Below are the code and all the weights of a small trained network. Each question names an input and a target symbol and asks about switching units off, where a switched-off unit gives its printed mean instead of its output.

import numpy as np


def w(rows, s, z=0):
    codes = np.array(rows[::2]) - 128.0
    scale = np.full(codes.shape[1], s)
    scale[-1] = z or s
    return codes * scale


def norm(h):
    return h / np.sqrt((h * h).mean(-1, keepdims=True) + 1e-5)


def f(y):
    return np.maximum(y, 0)


def softmax(a):
    e = np.exp(a - a.max(-1, keepdims=True))
    return e / e.sum(-1, keepdims=True)


def log_softmax(a):
    a = a - a.max(-1, keepdims=True)
    return a - np.log(np.exp(a).sum(-1, keepdims=True))


def net(x, mask):
    ids = ['βγδεθλπσφ'.index(c) for c in x.split()]
    T = len(ids)
    res = E[ids] + P[:T]
    u = 0
    for l in range(2):
        r = norm(res)
        for j in range(3):
            rows = slice(4 * j, 4 * j + 4)
            q, k, v = (r @ M[l][rows].T for M in (Q, K, V))
            z = softmax(np.where(np.tri(T) > 0, q @ k.T / 4**0.5, -1e9)) @ v
            o = O[l][rows]
            res = res + np.where(mask[u + j], z, o[:, -1]) @ o[:, :-1]
        u += 3
        y = f(norm(res) @ A[l][:, :-1].T + A[l][:, -1])
        res = res + np.where(mask[u : u + 4], y, B[l][:, -1]) @ B[l][:, :-1]
        u += 4
    return log_softmax(norm(res)[-1] @ U[:, :-1].T + U[:, -1])


Q, K, V, O, A, B = {}, {}, {}, {}, {}, {}
E = w([
[80,132,106,49],'β',
[6,132,94,64],'γ',
[97,140,102,209],'δ',
[191,161,177,113],'ε',
[70,207,132,175],'θ',
[195,76,147,117],'λ',
[125,56,86,172],'π',
[118,186,153,76],'σ',
[168,112,141,187],'φ',
],0.015)
P = w([
[87,87,254,128],'0',
[105,87,214,127],'1',
[119,94,195,135],'2',
[127,110,183,129],'3',
[136,113,170,130],'4',
[146,119,156,128],'5',
[157,128,144,132],'6',
[163,135,129,134],'7',
[172,135,114,130],'8',
[182,140,96,131],'9',
[183,140,89,136],'10',
[174,125,92,136],'11',
[160,112,121,129],'12',
[155,104,124,126],'13',
],0.008)
Q[0] = w([
[156,111,141,124],'L0H1',
[176,117,140,174],'L0H1',
[87,113,135,151],'L0H1',
[123,127,128,130],'L0H1',
[15,91,167,141],'L0H2',
[133,92,44,80],'L0H2',
[139,173,110,253],'L0H2',
[129,191,166,61],'L0H2',
[163,181,67,231],'L0H3',
[186,45,32,114],'L0H3',
[239,213,123,15],'L0H3',
[182,86,227,175],'L0H3',
],0.031)
K[0] = w([
[131,146,83,108],'L0H1',
[158,144,61,149],'L0H1',
[108,107,156,148],'L0H1',
[128,127,129,130],'L0H1',
[43,82,149,181],'L0H2',
[98,129,82,104],'L0H2',
[158,139,111,249],'L0H2',
[100,174,185,122],'L0H2',
[127,148,147,254],'L0H3',
[177,35,76,160],'L0H3',
[237,199,109,64],'L0H3',
[189,97,229,149],'L0H3',
],0.035)
V[0] = w([
[113,130,120,131],'L0H1',
[130,123,175,72],'L0H1',
[181,119,169,95],'L0H1',
[80,130,130,110],'L0H1',
[86,102,171,241],'L0H2',
[108,97,108,116],'L0H2',
[137,148,82,163],'L0H2',
[179,197,87,124],'L0H2',
[102,112,16,140],'L0H3',
[72,185,82,160],'L0H3',
[175,114,96,77],'L0H3',
[144,254,100,66],'L0H3',
],0.026)
O[0] = w([
[131,120,133,113,118],'L0H1',
[54,148,101,192,114],'L0H1',
[106,167,109,195,151],'L0H1',
[85,105,121,118,94],'L0H1',
[169,251,113,93,181],'L0H2',
[122,117,81,141,103],'L0H2',
[202,134,126,129,107],'L0H2',
[174,73,185,135,112],'L0H2',
[136,144,27,112,21],'L0H3',
[143,159,113,30,26],'L0H3',
[72,129,102,195,115],'L0H3',
[12,184,163,82,4],'L0H3',
],0.025,0.012)
A[0] = w([
[3,187,57,39,250],'L0N1',
[89,73,19,113,121],'L0N2',
[155,161,100,180,90],'L0N3',
[91,44,22,34,19],'L0N4',
],0.025,0.0019)
B[0] = w([
[5,199,143,62,255],'L0N1',
[168,162,72,109,177],'L0N2',
[123,163,111,168,200],'L0N3',
[95,153,95,224,164],'L0N4',
],0.03,0.01)
Q[1] = w([
[119,108,53,179],'L1H1',
[101,155,175,207],'L1H1',
[82,38,125,133],'L1H1',
[34,136,84,177],'L1H1',
[170,128,157,207],'L1H2',
[185,74,171,95],'L1H2',
[133,83,35,103],'L1H2',
[125,132,91,162],'L1H2',
[102,119,173,195],'L1H3',
[134,152,131,66],'L1H3',
[102,210,102,89],'L1H3',
[94,141,252,128],'L1H3',
],0.034)
K[1] = w([
[135,100,31,135],'L1H1',
[81,127,136,222],'L1H1',
[110,39,144,152],'L1H1',
[1,46,78,174],'L1H1',
[117,95,124,243],'L1H2',
[132,68,174,157],'L1H2',
[184,74,45,99],'L1H2',
[139,123,87,146],'L1H2',
[51,175,121,114],'L1H3',
[174,80,160,148],'L1H3',
[146,24,98,139],'L1H3',
[52,171,212,142],'L1H3',
],0.029)
V[1] = w([
[139,124,123,135],'L1H1',
[174,106,136,140],'L1H1',
[1,211,65,145],'L1H1',
[130,115,148,103],'L1H1',
[119,224,62,173],'L1H2',
[103,44,125,119],'L1H2',
[109,37,128,110],'L1H2',
[113,125,154,144],'L1H2',
[127,7,140,119],'L1H3',
[154,102,149,109],'L1H3',
[99,168,129,151],'L1H3',
[125,69,114,128],'L1H3',
],0.018)
O[1] = w([
[112,128,131,140,140],'L1H1',
[89,150,132,163,163],'L1H1',
[227,11,128,41,90],'L1H1',
[121,177,122,133,100],'L1H1',
[95,40,106,49,192],'L1H2',
[148,143,87,180,107],'L1H2',
[162,149,93,188,88],'L1H2',
[95,152,118,138,182],'L1H2',
[147,188,249,136,2],'L1H3',
[168,147,168,114,78],'L1H3',
[104,96,110,152,203],'L1H3',
[123,161,161,130,66],'L1H3',
],0.016,0.0059)
A[1] = w([
[108,94,241,155,77],'L1N1',
[67,91,130,116,1],'L1N2',
[199,130,205,194,170],'L1N3',
[169,1,196,209,96],'L1N4',
],0.043,0.0035)
B[1] = w([
[241,62,215,122,189],'L1N1',
[112,45,206,135,165],'L1N2',
[78,182,3,200,223],'L1N3',
[87,255,210,23,254],'L1N4',
],0.035,0.032)
U = w([
[112,22,119,137,231],'β',
[38,79,34,84,106],'γ',
[149,135,102,1,90],'δ',
[98,212,190,174,5],'ε',
[56,146,44,15,3],'θ',
[71,179,86,219,129],'λ',
[209,97,82,87,194],'π',
[190,70,191,174,174],'σ',
[126,90,54,208,209],'φ',
],0.0095,0.0053)

Each question gives the input, a string of symbols that net reads in full, and the target symbol t.
The units are the heads (4 rows each of Q, K, V and O) and the neurons (one row each of A and B). Each row of codes is followed by its name. A weight is (code - 128) times the scale printed after its matrix; where a second scale follows, it is the last column's (O, A, B and U).
mask holds one flag per unit, layer by layer, with each layer's heads first. A switched-off unit (its flag False) gives its mean, the last column of its rows in O or B, instead of its output. The means were averaged over made-up inputs and are rounded, as every weight is.
A unit's drop is (log p(t) with every unit on - log p(t) with that unit switched off) / (log p(t) with every unit on - log p(t) with every unit switched off).
The circuit of an input: a set's keep is (log p(t) with only the set's units on - log p(t) with every unit switched off) / (log p(t) with every unit on - log p(t) with every unit switched off). Starting from the 12 units with the biggest drops (on a tie, the unit counted first), units are removed one at a time, each time the one whose removal leaves the highest keep (on an exact tie, the one counted first), for as long as the keep stays at least 0.8.
circuit, biggest first: the units of the circuit, biggest drop first
top k neurons: the k neurons with the biggest drops, biggest first
top k neurons in layer l: the k neurons of layer l with the biggest drops, biggest first
heads that matter: for each layer, one digit per head in row order, 1 if its drop is at least 0.15 and else 0, layers parted by /
drop of u: that unit's drop, to one decimal
input λ σ β θ ε ε, target σ: circuit, biggest first -> (L0H3 L1N1)
input β σ λ λ β δ δ λ φ λ π, target π: top neuron in layer 0 -> (L0N2)
input β γ δ γ σ, target β: heads that matter -> 001 / 000
input θ β β λ δ β σ σ β γ γ, target γ: circuit, biggest first -> (L0H3 L1N4)
input θ θ θ θ σ, target σ: circuit, biggest first -> (L0H2 L1N1)
input δ φ φ ε π δ θ δ δ λ β, target β: heads that matter -> 011 / 100
input θ θ σ β λ π σ β δ δ, target π: heads that matter -> 001 / 000
input λ β σ ε λ λ λ λ ε λ λ π, target φ: heads that matter -> 000 / 000
input λ λ λ λ λ σ φ, target φ: circuit, biggest first -> (L0H2 L1N4)
input δ λ δ λ δ δ δ γ, target θ: heads that matter -> 000 / 100
input σ λ σ θ φ λ σ φ φ δ, target δ: heads that matter -> 001 / 000
input λ σ λ λ δ δ, target δ: heads that matter -> 111 / 000
input σ φ β λ φ γ β π β θ, target θ: heads that matter -> 001 / 000
input θ λ π λ π λ π λ λ λ φ, target φ: circuit, biggest first -> (L1N4)
input ε φ σ φ φ λ δ β λ δ, target π: top 3 neurons -> (L1N4 L0N1 L1N3)
input σ ε ε β λ δ σ σ λ λ σ θ β, target γ: heads that matter -> 000 / 000
input λ π π λ β σ λ π, target φ: heads that matter -> 010 / 000
input λ π γ, target γ: heads that matter -> 011 / 000
input π ε φ θ λ φ δ ε σ λ λ λ λ ε, target σ: heads that matter -> 001 / 000
input δ γ δ β γ, target θ: top neuron -> (L0N1)
input ε σ δ σ, target β: drop of L0N1 -> 0.0
input ε π φ π β θ, target θ: drop of L0H1 -> 0.1
input λ λ φ δ σ φ β, target β: drop of L0H3 -> 0.5
